Below are the code and all the weights of a small trained network. Each question names an input and a target symbol and asks about switching units off, where a switched-off unit gives its printed mean instead of its output.

import numpy as np


def w(rows, s, z=0):
    codes = np.array(rows[::2]) - 128.0
    scale = np.full(codes.shape[1], s)
    scale[-1] = z or s
    return codes * scale


def norm(h):
    return h / np.sqrt((h * h).mean(-1, keepdims=True) + 1e-5)


def f(y):
    return np.maximum(y, 0)


def softmax(a):
    e = np.exp(a - a.max(-1, keepdims=True))
    return e / e.sum(-1, keepdims=True)


def log_softmax(a):
    a = a - a.max(-1, keepdims=True)
    return a - np.log(np.exp(a).sum(-1, keepdims=True))


def net(x, mask):
    ids = ['αβγδεηθλμπστφψω'.index(c) for c in x.split()]
    T = len(ids)
    res = E[ids] + P[:T]
    r = norm(res)
    for j in range(2):
        rows = slice(2 * j, 2 * j + 2)
        q, k, v = (r @ M[0][rows].T for M in (Q, K, V))
        z = softmax(np.where(np.tri(T) > 0, q @ k.T / 2**0.5, -1e9)) @ v
        o = O[0][rows]
        res = res + np.where(mask[j], z, o[:, -1]) @ o[:, :-1]
    y = f(norm(res) @ A[0][:, :-1].T + A[0][:, -1])
    res = res + np.where(mask[2:18], y, B[0][:, -1]) @ B[0][:, :-1]
    return log_softmax(norm(res)[-1] @ U[:, :-1].T + U[:, -1])


Q, K, V, O, A, B = {}, {}, {}, {}, {}, {}
E = w([
[122,19,174,113,99,120],'α',
[130,102,66,197,147,69],'β',
[203,103,143,171,179,131],'γ',
[154,83,154,137,159,17],'δ',
[231,76,110,91,164,83],'ε',
[112,59,145,101,187,197],'η',
[124,115,115,84,231,104],'θ',
[109,98,123,80,184,130],'λ',
[161,124,150,77,204,225],'μ',
[132,78,215,63,219,125],'π',
[105,58,143,196,195,99],'σ',
[194,50,55,124,128,152],'τ',
[215,156,99,106,255,131],'φ',
[115,146,111,140,241,128],'ψ',
[174,115,38,195,188,189],'ω',
],0.0068)
P = w([
[96,172,118,137,65,120],'0',
[165,126,75,83,126,150],'1',
[182,139,61,82,158,154],'2',
[208,131,68,99,199,152],'3',
[185,153,218,159,254,117],'4',
[186,115,253,118,236,93],'5',
],0.0088)
Q[0] = w([
[137,163,71,89,50,99],'H0',
[243,33,67,77,248,87],'H0',
[185,24,54,70,199,110],'H1',
[85,94,150,146,2,206],'H1',
],0.0063)
K[0] = w([
[128,102,162,179,168,118],'H0',
[27,227,151,128,2,158],'H0',
[41,234,127,153,51,108],'H1',
[133,129,175,173,188,119],'H1',
],0.0078)
V[0] = w([
[154,133,80,205,118,57],'H0',
[8,106,205,204,157,106],'H0',
[49,99,57,185,113,229],'H1',
[154,27,127,95,51,106],'H1',
],0.012)
O[0] = w([
[156,71,117,214,164,71,243],'H0',
[79,115,254,153,241,243,254],'H0',
[222,190,185,242,112,223,242],'H1',
[129,25,124,106,26,212,104],'H1',
],0.0099,0.0031)
A[0] = w([
[197,154,91,138,139,37,131],'N0',
[108,138,117,230,116,136,198],'N1',
[156,69,177,133,204,98,93],'N2',
[216,201,193,220,172,202,149],'N3',
[244,137,148,98,79,60,116],'N4',
[128,169,58,141,122,16,144],'N5',
[131,190,160,99,149,122,103],'N6',
[74,167,146,164,163,115,2],'N7',
[152,254,111,69,141,125,42],'N8',
[94,48,51,50,129,83,163],'N9',
[183,165,103,113,143,121,37],'N10',
[116,82,115,177,228,102,77],'N11',
[88,90,81,182,147,85,57],'N12',
[233,96,154,98,185,213,127],'N13',
[119,108,158,153,236,112,111],'N14',
[178,226,164,65,122,105,67],'N15',
],0.0088,0.0057)
B[0] = w([
[185,168,163,135,181,222,182],'N0',
[179,79,81,22,106,150,177],'N1',
[142,124,228,157,32,83,177],'N2',
[5,168,53,141,126,44,250],'N3',
[206,127,72,231,136,210,167],'N4',
[210,100,139,67,209,219,180],'N5',
[147,85,156,61,41,114,151],'N6',
[190,126,95,105,125,86,130],'N7',
[141,65,255,87,14,69,150],'N8',
[38,171,108,115,211,147,176],'N9',
[99,82,246,155,148,161,135],'N10',
[151,92,218,93,26,64,174],'N11',
[93,36,219,53,155,220,144],'N12',
[33,101,80,146,15,136,203],'N13',
[164,124,216,135,41,98,194],'N14',
[79,77,216,163,28,64,149],'N15',
],0.0072,0.012)
U = w([
[129,44,113,111,67,227,77],'α',
[116,68,92,233,74,43,1],'β',
[230,74,169,111,197,175,55],'γ',
[84,1,130,94,166,81,10],'δ',
[120,84,28,86,106,69,210],'ε',
[122,233,116,129,137,224,191],'η',
[176,154,188,63,134,79,18],'θ',
[40,191,60,126,63,66,165],'λ',
[195,211,149,64,36,133,87],'μ',
[82,162,128,24,193,170,212],'π',
[105,108,170,222,232,180,128],'σ',
[213,105,74,152,56,157,120],'τ',
[156,205,72,89,218,86,244],'φ',
[110,235,139,160,200,45,93],'ψ',
[157,202,67,226,140,114,140],'ω',
],0.0086,0.003)

Each question gives the input, a string of symbols that net reads in full, and the target symbol t.
The units are the heads (2 rows each of Q, K, V and O) and the neurons (one row each of A and B). Each row of codes is followed by its name. A weight is (code - 128) times the scale printed after its matrix; where a second scale follows, it is the last column's (O, A, B and U).
mask holds one flag per unit, heads first, then neurons. A switched-off unit (its flag False) gives its mean, the last column of its rows in O or B, instead of its output. The means were averaged over made-up inputs and are rounded, as every weight is.
A unit's drop is (log p(t) with every unit on - log p(t) with that unit switched off) / (log p(t) with every unit on - log p(t) with every unit switched off).
The circuit of an input: a set's keep is (log p(t) with only the set's units on - log p(t) with every unit switched off) / (log p(t) with every unit on - log p(t) with every unit switched off). Starting from the 12 units with the biggest drops (on a tie, the unit counted first), units are removed one at a time, each time the one whose removal leaves the highest keep (on an exact tie, the one counted first), for as long as the keep stays at least 0.8.
circuit, biggest first: the units of the circuit, biggest drop first
most important unit: the unit with the biggest drop
k most important neurons: the k neurons with the biggest drops, biggest first
heads that matter: for each layer, one digit per head in row order, 1 if its drop is at least 0.15 and else 0, layers parted by /
drop of u: that unit's drop, to one decimal
input λ λ τ β η θ, target λ: most important unit => N3
input τ δ ω φ δ, target τ: circuit, biggest first => [H0, H1]
input δ λ π, target δ: circuit, biggest first => [H1, H0]
input μ σ η λ, target μ: heads that matter => 10
input φ α α, target φ: heads that matter => 11
input λ τ π η, target λ: heads that matter => 00
input μ μ θ ω γ, target μ: heads that matter => 10
input τ μ π, target τ: circuit, biggest first => [H0, H1]
input λ δ λ β, target λ: heads that matter => 00
input φ σ μ δ μ τ, target φ: heads that matter => 11
input β ψ γ ε, target β: heads that matter => 10
input ε π μ, target ε: heads that matter => 11
input δ π τ γ β σ, target δ: heads that matter => 01
input ψ α σ σ, target ψ: heads that matter => 01
input λ σ ε σ σ, target λ: most important neuron => [N3]
input α μ ψ σ, target α: heads that matter => 01
input π β ε, target π: heads that matter => 01
input γ τ θ η, target γ: heads that matter => 11
input λ φ σ τ μ, target λ: circuit, biggest first => [N3, N13]
input σ η μ τ, target σ: most important unit => H0
input π ψ θ, target π: circuit, biggest first => [H1, H0]
input μ α β, target μ: circuit, biggest first => [H0, N8]
input ω ψ σ φ, target ω: circuit, biggest first => [H1, H0]
input σ β μ, target σ: drop of H0 => 1.7
input δ σ ω φ, target δ: drop of H1 => 0.5
